Below are the code and all the weights of a small trained network. Each question names an input and a target symbol and asks about switching units off, where a switched-off unit gives its printed mean instead of its output.

import numpy as np


def w(rows, s, z=0):
    codes = np.array(rows[::2]) - 128.0
    scale = np.full(codes.shape[1], s)
    scale[-1] = z or s
    return codes * scale


def norm(h):
    return h / np.sqrt((h * h).mean(-1, keepdims=True) + 1e-5)


def f(y):
    return np.maximum(y, 0)


def softmax(a):
    e = np.exp(a - a.max(-1, keepdims=True))
    return e / e.sum(-1, keepdims=True)


def log_softmax(a):
    a = a - a.max(-1, keepdims=True)
    return a - np.log(np.exp(a).sum(-1, keepdims=True))


def net(x, mask):
    ids = ['αγεθλμξπτφψω'.index(c) for c in x.split()]
    T = len(ids)
    res = E[ids] + P[:T]
    u = 0
    for l in range(2):
        q, k, v = (norm(res) @ M[l].T for M in (Q, K, V))
        z = softmax(np.where(np.tri(T) > 0, q @ k.T / 2**0.5, -1e9)) @ v
        res = res + np.where(mask[u], z, O[l][:, -1]) @ O[l][:, :-1]
        u += 1
        y = f(norm(res) @ A[l][:, :-1].T + A[l][:, -1])
        res = res + np.where(mask[u : u + 12], y, B[l][:, -1]) @ B[l][:, :-1]
        u += 12
    return log_softmax(norm(res)[-1] @ U[:, :-1].T + U[:, -1])


Q, K, V, O, A, B = {}, {}, {}, {}, {}, {}
E = w([
[19,164,102],'α',
[125,177,162],'γ',
[134,203,174],'ε',
[171,134,144],'θ',
[110,166,157],'λ',
[82,188,163],'μ',
[238,117,143],'ξ',
[248,114,112],'π',
[242,127,164],'τ',
[42,146,90],'φ',
[207,153,173],'ψ',
[72,116,93],'ω',
],0.012)
P = w([
[78,76,128],'0',
[239,195,77],'1',
[57,181,254],'2',
[228,185,64],'3',
[79,177,195],'4',
[212,179,56],'5',
[99,193,212],'6',
[210,173,56],'7',
[131,202,228],'8',
],0.0099)
Q[0] = w([
[3,169,212],'0.h0',
[207,202,141],'0.h0',
],0.0047)
K[0] = w([
[160,200,89],'0.h0',
[160,1,128],'0.h0',
],0.0083)
V[0] = w([
[218,239,2],'0.h0',
[117,57,83],'0.h0',
],0.0048)
O[0] = w([
[237,201,121,230],'0.h0',
[58,102,3,6],'0.h0',
],0.006,0.0019)
A[0] = w([
[107,196,45,28],'0.n0',
[118,109,203,114],'0.n1',
[78,185,141,68],'0.n2',
[129,140,29,112],'0.n3',
[167,111,239,30],'0.n4',
[178,39,94,2],'0.n5',
[193,57,198,79],'0.n6',
[116,72,124,11],'0.n7',
[62,119,109,118],'0.n8',
[141,248,112,122],'0.n9',
[121,119,126,69],'0.n10',
[68,72,114,65],'0.n11',
],0.012,0.0055)
B[0] = w([
[218,98,165,151],'0.n0',
[120,148,221,164],'0.n1',
[139,155,144,161],'0.n2',
[156,178,170,155],'0.n3',
[32,195,78,170],'0.n4',
[6,52,241,132],'0.n5',
[3,123,136,155],'0.n6',
[205,163,77,128],'0.n7',
[164,123,161,141],'0.n8',
[189,53,97,254],'0.n9',
[179,151,127,128],'0.n10',
[178,115,131,134],'0.n11',
],0.007,0.0098)
Q[1] = w([
[179,154,183],'1.h0',
[254,48,45],'1.h0',
],0.016)
K[1] = w([
[196,23,124],'1.h0',
[8,1,152],'1.h0',
],0.011)
V[1] = w([
[87,104,65],'1.h0',
[155,5,132],'1.h0',
],0.016)
O[1] = w([
[108,21,97,3],'1.h0',
[2,187,21,188],'1.h0',
],0.015,0.0034)
A[1] = w([
[127,90,190,185],'1.n0',
[83,114,120,22],'1.n1',
[52,98,198,254],'1.n2',
[148,131,115,87],'1.n3',
[182,124,151,192],'1.n4',
[207,116,122,22],'1.n5',
[111,138,73,79],'1.n6',
[90,129,89,182],'1.n7',
[151,131,117,95],'1.n8',
[2,141,210,230],'1.n9',
[90,134,142,30],'1.n10',
[90,119,190,187],'1.n11',
],0.023,0.0056)
B[1] = w([
[136,62,44,153],'1.n0',
[79,179,159,133],'1.n1',
[23,254,7,184],'1.n2',
[116,150,137,138],'1.n3',
[52,120,118,192],'1.n4',
[59,128,176,172],'1.n5',
[161,59,216,153],'1.n6',
[174,164,142,165],'1.n7',
[118,142,157,141],'1.n8',
[39,227,119,254],'1.n9',
[123,131,72,136],'1.n10',
[100,114,4,177],'1.n11',
],0.011,0.013)
U = w([
[59,33,126,141],'α',
[141,204,164,103],'γ',
[170,112,228,217],'ε',
[36,132,77,118],'θ',
[226,175,139,83],'λ',
[83,153,250,70],'μ',
[224,118,109,151],'ξ',
[202,152,11,2],'π',
[20,69,208,21],'τ',
[174,60,84,232],'φ',
[117,52,175,245],'ψ',
[110,57,30,63],'ω',
],0.022,0.0068)

Each question gives the input, a string of symbols that net reads in full, and the target symbol t.
The units are the heads (2 rows each of Q, K, V and O) and the neurons (one row each of A and B). Each row of codes is followed by its name. A weight is (code - 128) times the scale printed after its matrix; where a second scale follows, it is the last column's (O, A, B and U).
mask holds one flag per unit, layer by layer, with each layer's heads first. A switched-off unit (its flag False) gives its mean, the last column of its rows in O or B, instead of its output. The means were averaged over made-up inputs and are rounded, as every weight is.
A unit's drop is (log p(t) with every unit on - log p(t) with that unit switched off) / (log p(t) with every unit on - log p(t) with every unit switched off).
most important unit: the unit with the biggest drop
top k neurons: the k neurons with the biggest drops, biggest first
top k neurons in layer l: the k neurons of layer l with the biggest drops, biggest first
input ω μ θ ξ ψ τ α π, target ω: top neuron : [1.n9]
input φ α ξ φ, target φ: top 4 neurons : [0.n9; 1.n9; 0.n11; 0.n4]
input φ τ ψ ε λ θ γ γ, target φ: top 3 neurons in layer 0 : [0.n9; 0.n11; 0.n4]
input τ γ π γ α ω π τ, target τ: top 4 neurons : [0.n9; 0.n4; 0.n6; 1.n5]
input τ ω γ φ ω ε λ ψ, target τ: top 4 neurons in layer 0 : [0.n9; 0.n4; 0.n6; 0.n5]
input τ ψ λ μ ω φ, target τ: top 3 neurons in layer 0 : [0.n9; 0.n6; 0.n4]
input τ μ φ π, target τ: top 4 neurons : [0.n9; 0.n4; 0.n6; 1.n5]
input α φ ξ θ, target α: top 3 neurons in layer 1 : [1.n9; 1.n5; 1.n2]
input π γ θ ψ φ φ, target π: top 3 neurons in layer 1 : [1.n9; 1.n7; 1.n4]
input ω φ μ ε, target ω: top 2 neurons : [0.n9; 1.n9]
input γ ε ξ π, target γ: top 2 neurons in layer 1 : [1.n11; 1.n2]
input γ λ ψ μ λ π α λ, target γ: top 2 neurons : [0.n4; 0.n11]
input ψ ε λ α, target ψ: top 3 neurons in layer 0 : [0.n4; 0.n9; 0.n6]
input τ ε λ α λ γ, target τ: top 2 neurons in layer 1 : [1.n5; 1.n2]
input α γ ξ γ α ε, target α: most important unit : 1.h0
input π θ μ τ ε π ω ψ, target π: top 4 neurons : [0.n5; 0.n9; 1.n9; 0.n6]
input π λ ξ ε ε π ξ τ, target π: top 2 neurons in layer 0 : [0.n5; 0.n9]
input λ λ μ τ, target λ: top 4 neurons in layer 1 : [1.n9; 1.n2; 1.n6; 1.n11]
input λ ε μ ξ α ξ φ λ, target λ: top 4 neurons : [0.n11; 0.n4; 0.n9; 1.n9]
input λ μ γ π α ε, target λ: top 3 neurons : [0.n11; 0.n4; 0.n9]
